-28; 10; -11; -9; 3; -5; 8; -16; 5; -30; 8; 6; -17; -2; -3; 26; 0; -3; -7; -11; -7 : (90) > (41)
9; 17; 10; -5; 15; -27; 8; -9; 4; -11; -18; -35; 34; -15; -19; -15; -3; 24; 26; 5; -6 : (95) > (61)
3; -5; 15; 13; 9; -21; -18; -15; 9; 3; 19; -25; 36; -3; -6; -4; 0; -4; 3; -7; -5 : (95) > (57)
-28; 0; -9; 8; 10; -11; 5; -16; -8; -17; 12; -4; -5; -7; 2; 14; 3; -6; -9; -8; -6 : (90) > (47)
-8; 19; 18; -9; 20; -12; -10; -20; -9; 24; -7; -27; 61; -8; -45; -3; -1; 25; 22; -1; -5 : (87) > (66)
-8; 6; 16; 10; 24; -14; -14; -27; 1; 40; 3; -20; 72; -2; -17; 5; 3; 13; 5; 0; -11 : (87) > (66)
-46; 20; 14; -16; 23; -26; 10; -55; -15; -44; 6; -20; 46; -9; -48; 34; 5; 17; 11; -19; -10 : (90) > (47)
-7; 5; 11; 5; 13; -1; -14; -15; -4; 20; 5; -8; 41; 2; -15; 7; 3; 3; 3; -2; -3 : (87) > (60)
9; 0; 11; 11; 15; -25; 5; -18; 15; -12; 6; -2; 4; -6; 16; -5; 1; -5; -12; -2; -3 : (95) > (53)
-21; 10; 8; -3; 11; -15; 6; -21; -1; -34; -1; -1; 6; -3; -15; 13; 3; 3; -2; -12; -7 : (90) > (41)
-3; 6; -1; 5; 19; -17; 3; -13; -19; 20; -4; -19; 46; -7; -24; -4; 2; 18; 14; 6; -3 : (87) > (49)
-33; 3; -10; 3; 8; -3; -4; -22; -5; -8; 13; 4; 8; 0; 2; 29; -20; -2; -14; -13; -8 : (90) > (50)
-4; 4; 10; 8; 13; -19; -20; -23; 14; 8; 10; -32; 45; -7; -20; 8; 1; 5; 9; -14; -14 : (95) > (57)
-9; 8; 19; 4; 18; -9; -12; -35; -14; 21; 3; -23; 72; -2; -39; 4; 2; 16; 22; -1; -7 : (87) > (66)
-17; 18; -12; -19; 3; -21; 19; -3; -14; -61; -7; -32; -10; -16; -36; -7; -2; 16; 30; -13; -8 : (90) > (41)
-3; -9; -11; 18; 10; -30; -3; -18; 13; 1; 13; -15; 9; -9; 34; 17; -12; -6; -20; -6; -11 : (88) > (33)
-14; 0; 29; 10; 19; -8; -19; -36; -9; 24; 13; -13; 81; 4; -34; 18; 3; 13; 13; -4; 1 : (87) > (60)
1; 10; 4; 14; 10; -29; -5; -22; 16; -7; 5; -16; 9; -7; 25; -1; -1; -3; -17; -10; -3 : (95) > (53)
-14; 0; 3; 14; 17; -29; -6; -31; -4; 8; 11; -18; 44; -7; 4; 15; 3; 2; -9; -6; -9 : (95) > (57)
-13; 7; 24; 5; 24; -17; -11; -29; -14; 13; 9; -21; 66; -10; -35; 11; 7; 9; 12; -8; -2 : (87) > (60)
-21; 12; 34; 9; 27; -15; -24; -45; -13; 18; 9; -26; 80; -4; -59; 14; 10; 15; 17; -9; -3 : (87) > (66)
-19; 13; 19; 2; 28; -16; -6; -34; -22; 8; 9; -25; 60; -9; -46; 6; 10; 12; 18; -5; -6 : (87) > (49)
-20; 3; -23; -6; 2; -1; 14; 4; -14; -18; 1; 5; -23; -2; -3; 9; 2; 1; -6; -5; -3 : (90) > (50)
-5; -3; -5; 3; 13; -33; 15; -19; -7; -17; -10; -29; 18; -18; -4; -5; -1; 8; 12; 0; -6 : (88) > (33)
4; 5; 20; 12; 16; -29; 7; -31; 2; 15; -8; -8; 43; -10; 7; -3; 0; 16; -8; 7; -1 : (95) > (61)
-51; 16; 21; -1; 33; -51; 5; -74; -20; -60; 22; -36; 60; -14; -51; 33; 9; 8; 13; -27; -18 : (90) > (41)
-29; 6; 2; -1; 13; -11; 3; -27; -5; -29; 15; -2; 1; -2; -12; 22; 6; -7; -10; -15; 0 : (90) > (47)
